Here is a tiny trained network, its code and every weight. The questions are about switching its units off for an input and a target symbol, where a switched-off unit gives its printed mean instead of its output.

import numpy as np


def w(rows, s, z=0):
    codes = np.array(rows[::2]) - 128.0
    scale = np.full(codes.shape[1], s)
    scale[-1] = z or s
    return codes * scale


def f(y):
    return np.maximum(y, 0)


def softmax(a):
    e = np.exp(a - a.max(-1, keepdims=True))
    return e / e.sum(-1, keepdims=True)


def log_softmax(a):
    a = a - a.max(-1, keepdims=True)
    return a - np.log(np.exp(a).sum(-1, keepdims=True))


def net(x, mask):
    ids = ['αβγδεζημξπστφψω'.index(c) for c in x.split()]
    T = len(ids)
    res = E[ids] + P[:T]
    r = res
    for j in range(2):
        rows = slice(3 * j, 3 * j + 3)
        q, k, v = (r @ M[0][rows].T for M in (Q, K, V))
        z = softmax(np.where(np.tri(T) > 0, q @ k.T / 3**0.5, -1e9)) @ v
        o = O[0][rows]
        res = res + np.where(mask[j], z, o[:, -1]) @ o[:, :-1]
    y = f(res @ A[0][:, :-1].T + A[0][:, -1])
    res = res + np.where(mask[2:26], y, B[0][:, -1]) @ B[0][:, :-1]
    return log_softmax(res[-1] @ U[:, :-1].T + U[:, -1])


Q, K, V, O, A, B = {}, {}, {}, {}, {}, {}
E = w([
[126,212,130,173],'α',
[127,204,134,168],'β',
[135,195,131,155],'γ',
[128,211,126,174],'δ',
[130,218,118,188],'ε',
[103,7,43,117],'ζ',
[113,218,137,151],'η',
[131,174,168,184],'μ',
[112,207,163,108],'ξ',
[117,172,191,145],'π',
[192,112,85,83],'σ',
[207,141,96,247],'τ',
[212,111,198,206],'φ',
[197,127,28,136],'ψ',
[103,136,131,10],'ω',
],0.015)
P = w([
[222,201,164,114],'0',
[202,191,163,129],'1',
[185,178,161,139],'2',
[164,165,156,147],'3',
[148,151,153,156],'4',
[129,139,148,161],'5',
[112,125,144,166],'6',
[95,113,142,174],'7',
[79,100,139,179],'8',
[62,87,133,185],'9',
[47,76,128,192],'10',
[31,64,124,197],'11',
[19,54,116,203],'12',
[1,43,114,212],'13',
],0.0078)
Q[0] = w([
[68,201,169,182],'h1',
[120,166,210,214],'h1',
[112,163,106,144],'h1',
[112,49,189,2],'h2',
[188,55,162,75],'h2',
[95,173,190,74],'h2',
],0.033)
K[0] = w([
[62,88,110,172],'h1',
[117,24,111,114],'h1',
[90,149,145,139],'h1',
[253,141,143,135],'h2',
[198,101,62,112],'h2',
[183,177,221,111],'h2',
],0.03)
V[0] = w([
[135,149,9,124],'h1',
[130,43,166,48],'h1',
[41,213,60,67],'h1',
[167,123,121,102],'h2',
[116,91,148,141],'h2',
[109,125,183,50],'h2',
],0.015)
O[0] = w([
[121,197,17,137,112],'h1',
[239,148,172,53,30],'h1',
[72,252,104,78,2],'h1',
[69,102,100,162,86],'h2',
[131,117,159,139,108],'h2',
[74,100,190,66,64],'h2',
],0.013,0.008)
A[0] = w([
[58,175,183,50,140],'n1',
[236,126,135,181,165],'n2',
[197,60,80,90,129],'n3',
[137,166,114,178,90],'n4',
[132,255,250,175,124],'n5',
[176,183,155,147,194],'n6',
[101,215,110,59,137],'n7',
[44,209,189,163,31],'n8',
[225,79,145,78,182],'n9',
[178,207,200,222,74],'n10',
[103,156,11,101,110],'n11',
[97,68,54,96,249],'n12',
[101,207,158,85,95],'n13',
[90,106,2,23,180],'n14',
[59,167,196,104,127],'n15',
[190,3,107,60,139],'n16',
[177,190,77,103,67],'n17',
[120,64,99,75,245],'n18',
[88,65,60,37,183],'n19',
[110,91,183,136,1],'n20',
[157,26,61,95,104],'n21',
[133,64,66,151,61],'n22',
[182,164,168,71,185],'n23',
[35,190,223,104,103],'n24',
],0.0082,0.0056)
B[0] = w([
[63,208,55,165,143],'n1',
[108,171,204,170,250],'n2',
[131,102,55,140,182],'n3',
[83,152,79,139,175],'n4',
[50,173,91,73,173],'n5',
[131,120,179,146,169],'n6',
[202,133,147,152,154],'n7',
[162,33,70,90,177],'n8',
[139,67,37,170,211],'n9',
[81,163,113,47,206],'n10',
[226,182,180,108,190],'n11',
[172,191,187,161,168],'n12',
[144,136,143,222,139],'n13',
[4,111,154,129,155],'n14',
[184,95,181,114,149],'n15',
[136,194,237,72,207],'n16',
[99,48,79,155,164],'n17',
[103,219,108,150,154],'n18',
[126,111,118,32,139],'n19',
[110,89,52,162,175],'n20',
[90,171,101,76,179],'n21',
[150,43,94,112,188],'n22',
[163,103,186,65,159],'n23',
[196,50,190,123,158],'n24',
],0.022,0.017)
U = w([
[106,137,133,132,78],'α',
[93,56,109,78,205],'β',
[189,45,145,197,48],'γ',
[133,140,45,118,181],'δ',
[153,182,159,198,192],'ε',
[61,212,166,72,116],'ζ',
[138,119,130,139,109],'η',
[2,122,57,125,129],'μ',
[143,108,141,149,118],'ξ',
[161,142,215,87,131],'π',
[128,121,133,136,47],'σ',
[115,77,82,242,2],'τ',
[56,121,225,205,169],'φ',
[183,107,120,151,143],'ψ',
[145,122,157,123,36],'ω',
],0.0069,0.0044)

Each question gives the input, a string of symbols that net reads in full, and the target symbol t.
The units are the heads (3 rows each of Q, K, V and O) and the neurons (one row each of A and B). Each row of codes is followed by its name. A weight is (code - 128) times the scale printed after its matrix; where a second scale follows, it is the last column's (O, A, B and U).
mask holds one flag per unit, heads first, then neurons. A switched-off unit (its flag False) gives its mean, the last column of its rows in O or B, instead of its output. The means were averaged over made-up inputs and are rounded, as every weight is.
A unit's drop is (log p(t) with every unit on - log p(t) with that unit switched off) / (log p(t) with every unit on - log p(t) with every unit switched off).
The circuit of an input: a set's keep is (log p(t) with only the set's units on - log p(t) with every unit switched off) / (log p(t) with every unit on - log p(t) with every unit switched off). Starting from the 12 units with the biggest drops (on a tie, the unit counted first), units are removed one at a time, each time the one whose removal leaves the highest keep (on an exact tie, the one counted first), for as long as the keep stays at least 0.8.
units of the circuit, in order: the units of the circuit, biggest drop first
unit that matters most: the unit with the biggest drop
which heads matter: for each layer, one digit per head in row order, 1 if its drop is at least 0.15 and else 0, layers parted by /
drop of u: that unit's drop, to one decimal
input ζ π ζ φ β ε ε ε ε μ, target μ: units of the circuit, in order => n11
input ε ε μ φ α, target φ: units of the circuit, in order => n2, h1
input ε ε σ δ ψ π τ, target ε: units of the circuit, in order => h1, n12, n11
input μ ψ φ, target ε: units of the circuit, in order => n11, h1, h2
input φ γ φ ξ ε μ ε α ψ μ, target ε: units of the circuit, in order => n11, h1
input φ ε ε ε π σ α, target ζ: units of the circuit, in order => n9, h1
input π φ φ ε φ ε μ η ε ψ α, target ε: which heads matter => 10
input ε μ μ ε, target μ: which heads matter => 10
input ε ω π ε φ γ, target φ: which heads matter => 10
input φ α τ ε η ε η ε φ ε φ ε ε π, target β: units of the circuit, in order => h1, n2
input σ ε μ σ ε μ ψ ψ η, target ε: which heads matter => 10
input γ ε ε ε β δ, target δ: which heads matter => 11
input ε ε ω η ε π σ ξ ε, target ζ: which heads matter => 10
input η β ε φ φ π ζ, target ζ: which heads matter => 00
input ε τ ε ω μ π μ φ φ ω φ, target π: units of the circuit, in order => h1
input π ξ φ ε τ, target φ: units of the circuit, in order => n9, h1
input ε ε φ τ ε γ, target τ: units of the circuit, in order => h1, n16
input ε ε μ α ξ μ ε π ε ε, target β: units of the circuit, in order => h1, n8, n2, n24
input η δ π ξ φ ε ε ε ε δ ε π φ φ, target φ: units of the circuit, in order => n16, n2, n20, h1
input π ε ε ξ ε π φ ε ω π φ, target π: unit that matters most => n16
input ε φ φ ε φ ω π μ, target π: which heads matter => 11
input π ε π ε δ φ ε φ ξ, target φ: which heads matter => 10
input ε φ ε τ ε π δ φ ε, target φ: which heads matter => 10
input φ τ ε ξ ε φ ε φ π ε δ, target β: which heads matter => 11
input ε ψ ε ε φ ε ε τ, target τ: drop of n5 => 0.3
input φ ε ε π ψ ξ ε, target ε: drop of n9 => 0.5
input ε ε φ ε ε ε τ η β ε ε, target δ: drop of n2 => 0.5
input φ ε π ε, target β: drop of n11 => 0.2
input ε ω ε δ, target π: unit that matters most => n24
